Below are the code and all the weights of a small trained network. Each question names an input and a class and asks about switching units off, where a switched-off unit gives its printed mean instead of its output.

import numpy as np


def w(rows, s, z=0):
    codes = np.array(rows[::2]) - 128.0
    scale = np.full(codes.shape[1], s)
    scale[-1] = z or s
    return codes * scale


def norm(h):
    return h / np.sqrt((h * h).mean(-1, keepdims=True) + 1e-5)


def f(y):
    return y / 2 * (1 + np.tanh(0.7978845608 * (y + 0.044715 * y**3)))


def log_softmax(a):
    a = a - a.max(-1, keepdims=True)
    return a - np.log(np.exp(a).sum(-1, keepdims=True))


def net(x, mask):
    res = np.array(x, float).reshape(1, 4) / 4 @ E
    u = 0
    for l in range(2):
        y = f(norm(res) @ A[l][:, :-1].T + A[l][:, -1])
        res = res + np.where(mask[u : u + 12], y, B[l][:, -1]) @ B[l][:, :-1]
        u += 12
    return log_softmax(norm(res)[-1] @ U[:, :-1].T + U[:, -1])


A, B = {}, {}
E = w([
[46,100,5],'x0',
[89,247,152],'x1',
[121,130,131],'x2',
[208,169,35],'x3',
],0.0019)
A[0] = w([
[199,189,66,184],'L0N1',
[77,102,70,111],'L0N2',
[167,158,203,181],'L0N3',
[3,125,88,151],'L0N4',
[193,161,176,252],'L0N5',
[195,157,220,185],'L0N6',
[26,89,174,150],'L0N7',
[202,60,75,210],'L0N8',
[81,133,45,109],'L0N9',
[97,98,153,9],'L0N10',
[81,131,56,108],'L0N11',
[113,253,126,115],'L0N12',
],0.0066,0.0022)
B[0] = w([
[33,51,142,221],'L0N1',
[188,230,95,159],'L0N2',
[167,102,15,217],'L0N3',
[204,100,67,200],'L0N4',
[117,135,21,246],'L0N5',
[189,181,3,255],'L0N6',
[88,145,52,193],'L0N7',
[32,119,222,241],'L0N8',
[221,129,56,173],'L0N9',
[80,149,84,102],'L0N10',
[211,158,104,162],'L0N11',
[70,75,200,198],'L0N12',
],0.0036,0.0027)
A[1] = w([
[152,172,52,169],'L1N1',
[248,204,181,168],'L1N2',
[142,149,209,30],'L1N3',
[93,198,58,143],'L1N4',
[132,129,197,4],'L1N5',
[112,180,81,120],'L1N6',
[61,176,71,110],'L1N7',
[128,234,94,98],'L1N8',
[113,196,33,114],'L1N9',
[180,196,232,191],'L1N10',
[64,80,187,228],'L1N11',
[99,3,150,64],'L1N12',
],0.0047,0.0029)
B[1] = w([
[76,130,135,254],'L1N1',
[167,58,42,116],'L1N2',
[136,170,151,73],'L1N3',
[118,100,157,222],'L1N4',
[167,148,141,73],'L1N5',
[135,95,220,171],'L1N6',
[142,46,166,184],'L1N7',
[119,76,151,150],'L1N8',
[128,113,213,241],'L1N9',
[217,68,35,87],'L1N10',
[42,135,133,176],'L1N11',
[73,100,254,144],'L1N12',
],0.0042,0.0028)
U = w([
[194,57,3,254],'0',
[31,52,164,254],'1',
[68,84,202,254],'2',
[85,72,104,249],'3',
[168,147,151,2],'4',
[217,203,156,2],'5',
[155,173,208,2],'6',
[129,165,193,2],'7',
],0.0052,0.0029)

Each question gives the input, the list of numbers given to net, and the class t.
The units are the neurons (one row each of A and B). Each row of codes is followed by its name. A weight is (code - 128) times the scale printed after its matrix; where a second scale follows, it is the last column's (A, B and U).
mask holds one flag per neuron, layer by layer. A switched-off neuron (its flag False) gives its mean, the last column of its row in B, instead of its output. The means were averaged over made-up inputs and are rounded, as every weight is.
A unit's drop is (log p(t) with every unit on - log p(t) with that unit switched off) / (log p(t) with every unit on - log p(t) with every unit switched off).
most important unit: the unit with the biggest drop
k most important neurons: the k neurons with the biggest drops, biggest first
k most important neurons of layer l: the k neurons of layer l with the biggest drops, biggest first
drop when u is switched off: that unit's drop, to one decimal
input [6,1,-4,-6], class 0: most important unit => L0N4
input [-7,6,-7,2], class 0: 3 most important neurons => L0N6; L0N8; L0N3
input [7,7,-7,-1], class 0: 2 most important neurons => L0N4; L0N9
input [-8,5,3,-7], class 0: 4 most important neurons => L0N1; L1N2; L1N10; L0N8
input [3,-8,-8,7], class 2: 3 most important neurons of layer 0 => L0N8; L0N6; L0N3
input [-8,8,0,-2], class 0: 2 most important neurons => L1N2; L0N8
input [2,-7,-2,6], class 2: 2 most important neurons => L0N8; L1N12
input [0,2,2,6], class 1: drop when L0N1 is switched off => 0.2
input [-8,4,2,-4], class 0: drop when L1N3 is switched off => 0.0
input [-4,-5,6,8], class 1: drop when L0N8 is switched off => 0.4
input [-7,2,6,-3], class 0: drop when L0N6 is switched off => 0.2
